Below are the code and all the weights of a small trained network. Each question names an input and a class and asks about switching units off, where a switched-off unit gives its printed mean instead of its output.

import numpy as np


def w(rows, s, z=0):
    codes = np.array(rows[::2]) - 128.0
    scale = np.full(codes.shape[1], s)
    scale[-1] = z or s
    return codes * scale


def f(y):
    return np.maximum(y, 0)


def log_softmax(a):
    a = a - a.max(-1, keepdims=True)
    return a - np.log(np.exp(a).sum(-1, keepdims=True))


def net(x, mask):
    res = np.array(x, float).reshape(1, 6) / 4 @ E
    y = f(res @ A[0][:, :-1].T + A[0][:, -1])
    res = res + np.where(mask, y, B[0][:, -1]) @ B[0][:, :-1]
    return log_softmax(res[-1] @ U[:, :-1].T + U[:, -1])


A, B = {}, {}
E = w([
[127,250,152,83,57,184,69],'x0',
[61,137,92,211,202,181,48],'x1',
[110,121,128,109,132,140,143],'x2',
[152,140,121,130,145,122,118],'x3',
[107,121,111,132,102,159,163],'x4',
[205,55,235,178,188,236,126],'x5',
],0.013)
A[0] = w([
[168,81,230,166,130,219,122,118],'n1',
[255,117,228,74,72,83,228,57],'n2',
[212,101,218,156,144,205,128,52],'n3',
[76,157,159,190,198,175,107,37],'n4',
[125,220,217,80,95,209,99,81],'n5',
[125,63,156,159,199,85,219,89],'n6',
[148,121,120,201,142,154,79,253],'n7',
],0.0094,0.0046)
B[0] = w([
[71,224,80,71,69,81,108,255],'n1',
[24,66,140,79,197,208,72,254],'n2',
[124,175,120,112,112,39,154,243],'n3',
[108,146,171,91,218,170,40,192],'n4',
[254,77,184,209,72,121,152,216],'n5',
[227,135,183,241,121,104,161,231],'n6',
[59,136,110,166,139,211,194,204],'n7',
],0.011,0.016)
U = w([
[40,132,109,101,149,254,57,255],'0',
[94,235,28,66,61,26,128,97],'1',
[228,128,159,196,88,148,132,25],'2',
],0.0092,0.0041)

Each question gives the input, the list of numbers given to net, and the class t.
The units are the neurons (one row each of A and B). Each row of codes is followed by its name. A weight is (code - 128) times the scale printed after its matrix; where a second scale follows, it is the last column's (A, B and U).
mask holds one flag per neuron, in row order. A switched-off neuron (its flag False) gives its mean, the last column of its row in B, instead of its output. The means were averaged over made-up inputs and are rounded, as every weight is.
A unit's drop is (log p(t) with every unit on - log p(t) with that unit switched off) / (log p(t) with every unit on - log p(t) with every unit switched off).
The circuit of an input: a set's keep is (log p(t) with only the set's units on - log p(t) with every unit switched off) / (log p(t) with every unit on - log p(t) with every unit switched off). Starting from all 7 units, units are removed one at a time, each time the one whose removal leaves the highest keep (on an exact tie, the one counted first), for as long as the keep stays at least 0.8.
units of the circuit, in order: the units of the circuit, biggest drop first
most important unit: the unit with the biggest drop
k most important neurons: the k neurons with the biggest drops, biggest first
drop when u is switched off: that unit's drop, to one decimal
input [1,-8,6,-6,-6,0], class 0: units of the circuit, in order => (n2)
input [-2,2,4,7,-1,3], class 1: 2 most important neurons => (n2; n5)
input [-2,8,2,1,7,-8], class 0: 2 most important neurons => (n1; n3)
input [7,5,-8,-1,-3,-6], class 2: 4 most important neurons => (n1; n5; n2; n3)
input [1,6,-7,-4,1,8], class 1: 3 most important neurons => (n1; n3; n2)
input [-7,-4,7,-2,4,-4], class 2: 2 most important neurons => (n6; n1)
input [5,-2,2,-8,-4,-2], class 2: 2 most important neurons => (n1; n5)
input [-4,3,6,2,-5,2], class 2: 2 most important neurons => (n2; n6)
input [-2,-4,-5,4,-2,5], class 1: 3 most important neurons => (n3; n1; n4)
input [3,2,5,-2,6,2], class 2: 2 most important neurons => (n2; n5)
input [-5,-6,6,8,5,-1], class 0: 2 most important neurons => (n2; n5)
input [1,6,6,-4,5,8], class 1: 3 most important neurons => (n1; n3; n2)
input [8,5,4,-5,-5,7], class 2: 2 most important neurons => (n5; n2)
input [-8,4,-7,-5,-8,8], class 1: most important unit => n1
input [8,-8,-2,-7,8,-3], class 0: 2 most important neurons => (n2; n6)
input [7,-6,-7,6,-4,-1], class 2: drop when n7 is switched off => 0.1
input [8,-8,0,-8,-2,1], class 0: drop when n2 is switched off => 5.2
input [8,-6,8,3,6,8], class 1: drop when n6 is switched off => 0.3
